Below is a small trained network, with its code and all its weights. Each question gives an input and a class and asks what happens when units are switched off, that is, made to give their printed mean instead of their output.

import numpy as np


def w(rows, s, z=0):
    codes = np.array(rows[::2]) - 128.0
    scale = np.full(codes.shape[1], s)
    scale[-1] = z or s
    return codes * scale


def norm(h):
    return h / np.sqrt((h * h).mean(-1, keepdims=True) + 1e-5)


def f(y):
    return np.maximum(y, 0)


def log_softmax(a):
    a = a - a.max(-1, keepdims=True)
    return a - np.log(np.exp(a).sum(-1, keepdims=True))


def net(x, mask):
    res = np.array(x, float).reshape(1, 7) / 4 @ E
    u = 0
    for l in range(3):
        y = f(norm(res) @ A[l][:, :-1].T + A[l][:, -1])
        res = res + np.where(mask[u : u + 6], y, B[l][:, -1]) @ B[l][:, :-1]
        u += 6
    return log_softmax(norm(res)[-1] @ U[:, :-1].T + U[:, -1])


A, B = {}, {}
E = w([
[173,131,68,157,249,154,37,101,165,121,202,22],'x0',
[148,99,31,137,199,174,107,195,90,62,34,204],'x1',
[90,185,134,130,131,114,85,207,240,179,63,103],'x2',
[58,8,77,140,148,13,157,124,185,103,150,147],'x3',
[164,124,149,191,116,82,110,143,110,110,98,109],'x4',
[125,120,133,129,131,129,118,138,125,132,131,130],'x5',
[31,181,209,99,199,121,137,155,109,12,136,110],'x6',
],0.013)
A[0] = w([
[61,147,78,8,172,210,166,94,144,158,188,166,80],'L0N0',
[122,111,89,129,156,170,114,145,114,89,111,165,51],'L0N1',
[149,77,151,134,139,153,158,59,47,91,148,143,9],'L0N2',
[161,167,158,98,117,170,91,128,89,131,104,124,54],'L0N3',
[104,133,180,87,156,130,168,175,112,79,127,114,43],'L0N4',
[196,150,177,253,151,39,144,139,70,77,82,86,54],'L0N5',
],0.017,0.013)
B[0] = w([
[159,67,176,128,67,136,55,157,143,95,105,112,254],'L0N0',
[154,140,116,165,103,101,152,106,122,78,81,81,184],'L0N1',
[118,201,77,131,100,76,143,222,148,115,190,129,200],'L0N2',
[112,97,137,251,136,142,174,152,143,135,145,130,210],'L0N3',
[96,169,56,157,100,135,103,38,142,168,128,184,203],'L0N4',
[140,62,169,81,67,171,58,139,161,96,116,126,207],'L0N5',
],0.018,0.0079)
A[1] = w([
[34,173,189,107,202,157,103,103,90,3,163,135,15],'L1N0',
[97,158,230,85,134,105,138,69,110,164,220,78,2],'L1N1',
[68,34,113,84,197,57,153,105,140,77,146,137,37],'L1N2',
[148,114,108,111,229,175,99,118,130,78,190,68,35],'L1N3',
[172,123,164,41,246,105,189,135,42,159,105,108,61],'L1N4',
[179,232,192,103,165,253,131,132,47,112,135,122,30],'L1N5',
],0.021,0.0059)
B[1] = w([
[108,168,26,89,75,132,83,73,144,166,115,197,232],'L1N0',
[172,113,115,117,126,100,208,89,171,51,83,60,254],'L1N1',
[106,103,147,251,140,209,153,175,121,142,168,143,237],'L1N2',
[137,158,238,113,141,71,82,120,22,176,98,112,226],'L1N3',
[123,123,114,142,152,137,121,177,151,119,169,126,128],'L1N4',
[63,49,116,223,164,142,146,162,138,137,176,153,226],'L1N5',
],0.016,0.0078)
A[2] = w([
[145,128,73,128,214,142,143,143,70,92,90,176,59],'L2N0',
[139,130,75,80,240,202,129,169,42,56,41,175,52],'L2N1',
[66,223,153,67,221,139,124,230,235,158,71,107,124],'L2N2',
[164,118,103,75,144,147,155,106,6,59,236,157,3],'L2N3',
[62,124,195,59,125,143,248,130,40,109,83,238,67],'L2N4',
[249,71,52,89,143,163,158,75,77,248,144,158,52],'L2N5',
],0.023,0.0051)
B[2] = w([
[110,127,171,99,137,120,198,73,171,115,158,69,187],'L2N0',
[170,99,144,80,114,102,230,67,186,122,134,74,208],'L2N1',
[137,172,70,77,130,99,123,224,111,81,209,154,244],'L2N2',
[129,166,92,78,180,103,137,251,189,158,130,143,202],'L2N3',
[170,126,185,108,186,121,64,115,30,165,127,88,249],'L2N4',
[51,181,88,108,113,156,67,50,159,113,96,182,255],'L2N5',
],0.017,0.006)
U = w([
[88,80,122,248,147,171,181,153,138,162,168,152,120],'0',
[173,118,124,102,115,98,226,80,169,73,92,74,163],'1',
[77,191,54,114,116,136,89,58,145,143,104,189,107],'2',
[133,184,87,102,140,80,143,225,130,108,185,138,140],'3',
[165,137,184,105,172,97,90,117,36,179,103,113,227],'4',
[148,44,165,100,71,162,64,167,165,87,101,136,2],'5',
],0.014,0.0033)

Each question gives the input, the list of numbers given to net, and the class t.
The units are the neurons (one row each of A and B). Each row of codes is followed by its name. A weight is (code - 128) times the scale printed after its matrix; where a second scale follows, it is the last column's (A, B and U).
mask holds one flag per neuron, layer by layer. A switched-off neuron (its flag False) gives its mean, the last column of its row in B, instead of its output. The means were averaged over made-up inputs and are rounded, as every weight is.
A unit's drop is (log p(t) with every unit on - log p(t) with that unit switched off) / (log p(t) with every unit on - log p(t) with every unit switched off).
The circuit of an input: a set's keep is (log p(t) with only the set's units on - log p(t) with every unit switched off) / (log p(t) with every unit on - log p(t) with every unit switched off). Starting from the 12 units with the biggest drops (on a tie, the unit counted first), units are removed one at a time, each time the one whose removal leaves the highest keep (on an exact tie, the one counted first), for as long as the keep stays at least 0.8.
units of the circuit, in order: the units of the circuit, biggest drop first
top k neurons: the k neurons with the biggest drops, biggest first
top k neurons in layer l: the k neurons of layer l with the biggest drops, biggest first
drop of u: that unit's drop, to one decimal
input [-7,8,-8,-8,8,3,-2], class 0: top 3 neurons in layer 0 => [L0N3, L0N0, L0N2]
input [8,-3,-5,5,6,-7,-6], class 4: units of the circuit, in order => [L1N3]
input [-8,0,-5,-6,-2,-2,0], class 4: top 2 neurons => [L2N4, L1N2]
input [-6,7,-7,-5,6,8,-3], class 1: top 3 neurons => [L2N1, L0N1, L0N0]
input [-1,-5,2,4,-3,4,-2], class 1: top 3 neurons => [L1N1, L0N3, L1N5]
input [2,4,-4,-5,6,3,-6], class 2: top 2 neurons => [L2N5, L0N0]
input [-5,3,3,0,-4,-7,-1], class 4: top 3 neurons => [L2N4, L0N5, L0N2]
input [3,3,-7,-2,1,4,6], class 3: top 2 neurons => [L0N2, L2N3]
input [-6,-3,-8,-5,2,6,-6], class 3: top 4 neurons => [L0N2, L2N3, L1N0, L0N4]
input [0,-2,4,5,-2,-5,-6], class 2: top 2 neurons => [L2N5, L1N5]
input [-1,-8,-2,-2,2,0,7], class 1: top 2 neurons => [L1N1, L2N5]
input [-1,3,6,-4,-2,5,6], class 2: top 2 neurons => [L1N0, L0N2]
input [-8,6,-6,0,6,6,2], class 4: top 2 neurons => [L2N4, L0N0]
input [6,5,-3,3,-8,-3,-4], class 5: top 2 neurons => [L0N0, L2N4]
input [-1,-5,-3,-2,8,4,-3], class 5: units of the circuit, in order => [L0N5]
input [-6,8,-3,7,0,-4,-6], class 1: top 4 neurons => [L2N1, L2N0, L1N5, L0N1]
input [8,1,2,2,-4,-4,8], class 2: top 2 neurons => [L1N0, L0N4]
input [-1,-6,-4,-6,-4,2,-1], class 0: top 2 neurons in layer 0 => [L0N3, L0N5]
input [0,6,4,-7,-1,-7,0], class 0: top 2 neurons in layer 1 => [L1N5, L1N1]
input [-6,6,-8,4,-2,-2,2], class 3: units of the circuit, in order => [L2N3]
input [-1,5,7,-1,-7,4,-4], class 3: top 3 neurons in layer 0 => [L0N5, L0N4, L0N3]
input [0,2,2,-3,-1,7,-3], class 0: drop of L0N4 => 0.6
input [-8,-8,2,4,-2,6,-4], class 1: drop of L1N3 => 0.7
input [3,5,-8,0,-1,2,-6], class 3: drop of L0N2 => 1.0
input [0,6,5,-3,3,3,0], class 1: drop of L2N1 => 0.3
input [7,6,0,2,-7,-2,-5], class 4: top 2 neurons in layer 0 => [L0N4, L0N5]
input [0,-2,-7,2,3,-8,-5], class 3: units of the circuit, in order => [L0N2]
